Two labels a row:
[ -1   9   1  -1  15   0   3   6   0  -1  12  -1  -7   7 -13  -2  -5  -3
  13  -7 -12   3 -10   4  -8  -2   0   9   8 -11  -3  14 -19   7  13  -2
   0   0  -1  -1   1  -6   2   3   3  14 -12  -6  -2 -10  -9  -1  14  -2
   1  -4   3   2  -2  -3   0   6   2 -14  -4   2   2  -4 -19  26   3   3
  -7 -15   6]  (97)/ll
[ 23  -7  -9   0  -2   4   7  52  -1  -5  -1   0  -9   8  -5   3  -1  -9
   0 -11 -15 -16  15   8  -5 -11  -2   2  10  -5   5 -12 -12  19   1  -2
   4  -3  -1   2   2 -28 -20   9  -6   8   9   3   9   0 -21   8 -11  -1
  -2   5   1  -9   2   0  -8   4  -1 -17  14  15   4   0 -11   3  15  -3
  -5  -5   2]  (97)/ll
[  6  -5   6  -3  -5   0   5 -29  -7 -11  -3   5   2  -1   4  -2   1  10
 -27 -10  25   4  15  -3   2  -2   2 -14 -13  -3  -3  -1  11 -15  -8   4
   4   2  -6  10 -14 -12 -27 -10  -5  -4  21 -10   8   6  13   5  -6  -3
  -1   6  -3 -13 -16   3  -6 -17  -4   9   7   5 -11   0   2  11  17   5
  -2 -17  -5]  (92)/fd
[ 24   0  11   5 -10  22  10 -25  -1  12  13  -7 -18  19 -12  -2   1  -8
  27 -24 -12  -2   6  -4  -1  -8  14  12  24 -17  -3  13 -34   7  11   0
  -1   0   1  -8  25   7  12  24  -1   7 -14  25   8   0 -11 -23   5  -4
  -2  19  -7  -2  -2  -3  -4   8  -7 -17   0  10   2   5 -41  -7   5   3
  -4  23  11]  (97)/ll
[  4   3   5  -5  11   9   4  13   8   2   0  -2   5  11 -10  10  -2   3
  16   0  -4  -2   0   7  -3  -3  -6   5  -9  -2  -1  16 -11  11   2  -2
  -1  -2  -5  -5   0   4   4  -4   0   5  -8  -7  -3  -6 -14  -4   2   3
   2  -2   4  -4  -1   0   7  -1  -3  -5   1  21   4   2 -10  -1   5   0
  -4  -1 -17]  (92)/ll
[  8   4   2   3  -1   1   1  -2   1  -2 -15  -2  -6   7 -12   6  -4  -2
   9  -7  -7   7  -5  -2   9  -3   8   0  13  11  -9  -3  -7  -1   3  10
   1   9   4  -5   2   6   3   7  -1   7   0  -3   0  -5  -1   6  -3  -1
   9   6  -4   2  -6  -5  -9   5  -5  -5  -5  -5   7  -3 -19  -1  -2  -2
  -4  25  -2]  (97)/ll
[ 18  -2  11  -1   5  25  10 -22   0   2  -6 -12   1  15 -11   3   0   4
  21   3   6  -9  -9   8   7  -5 -10  11  -6  -7  -3   9  -7   4   4   2
  -1  -1   2  -6   0  14   5   6   3   0 -15   5  -3 -12 -14 -14 -12   0
   8  -1  -6   1  -3   0  -3   1  -2  -6  -1  12   0  -2 -25 -11   3  -2
  -6  28   2]  (97)/fh
[ 14 -12  10  -5 -17  -1   3 -52  -3   1  -4   0  -9   0   9   4  -1  24
 -12  -4  12   6   1   1   6  -6   6  -6  21  -2  -1  -5  -7 -10  -6   3
   2  -1   0  -1  -7 -12   0   4  -4 -10  22   5   9   9   8 -16  -7   3
   8  12  -3   3 -14   5  -5  -3  -8  -6   9   3   5   2 -14   9 -10  -1
   6 -17  -4]  (97)/rz
[ -1   0   7   2  16  11   6  19   4   1  -5  -4  -4   3 -12  -5  -3 -10
   4  -2  -8  10  -2  -1  -2  -9  -2   7  -5   3  -8   9 -11   0  21   8
  -1  -5  -1  -3   2  32  -2  17   4   4  -3  14   2   0  -3   1   0  -1
  -6   2   0  -7 -10  -1   1   7   0  -2  -5   2  -1   2  -1  -1  -3  -4
  -5  18  11]  (93)/ll
[  8  -6   5  -4 -14   1  -1 -45  -7   6  -8   1   4   0  -4   2 -11   0
  -7   7  15  -6   7   5  -5   2   9  -3   0   1   1   5  -6  -9   1  -4
   6   1  11   7  -8  -7  -9  12  -2  -2   4   1   8  -1  10  -5   9  -3
  -5   4  -5 -10 -16   8  -1  -3  -1  -5   5  10   5   8  -3   2   5   1
   2  -4   7]  (97)/fd
[  6  -1  -3  -6 -15 -14   6 -35  -1  -5   3  -6  -1  -2   6   0  -1   9
 -17  -3   5  12   1  -1   2  -1   8  -6  18  -1  -4  -5  -4 -15 -16  -3
   5   2  -4  11  -5 -18 -23   5  -3   9  25   0  12  11  19  -6  -5  -3
   5   6  -4  -1 -13  -1  -9   3 -11  -8  13 -11   9  -5 -12   2   0 -13
   4 -21   9]  (97)/fd
[  5   0   1   0  -5 -17   5 -52  -4  21   1   5  -1  -9   7  -1   2  10
 -16   8  -8   0 -14  -4   7   7  10 -17  23  -3   3  -2   8 -14  -5  -1
  -2   3  14   1  -6 -20  -5   0   1  -3   3  -1   0  17   0   5   4  -4
   8  21   9   4  -2  -4  -3  -2   4   2   8   7   5   3   6   0  12   6
   9 -46  -5]  (97)/bh
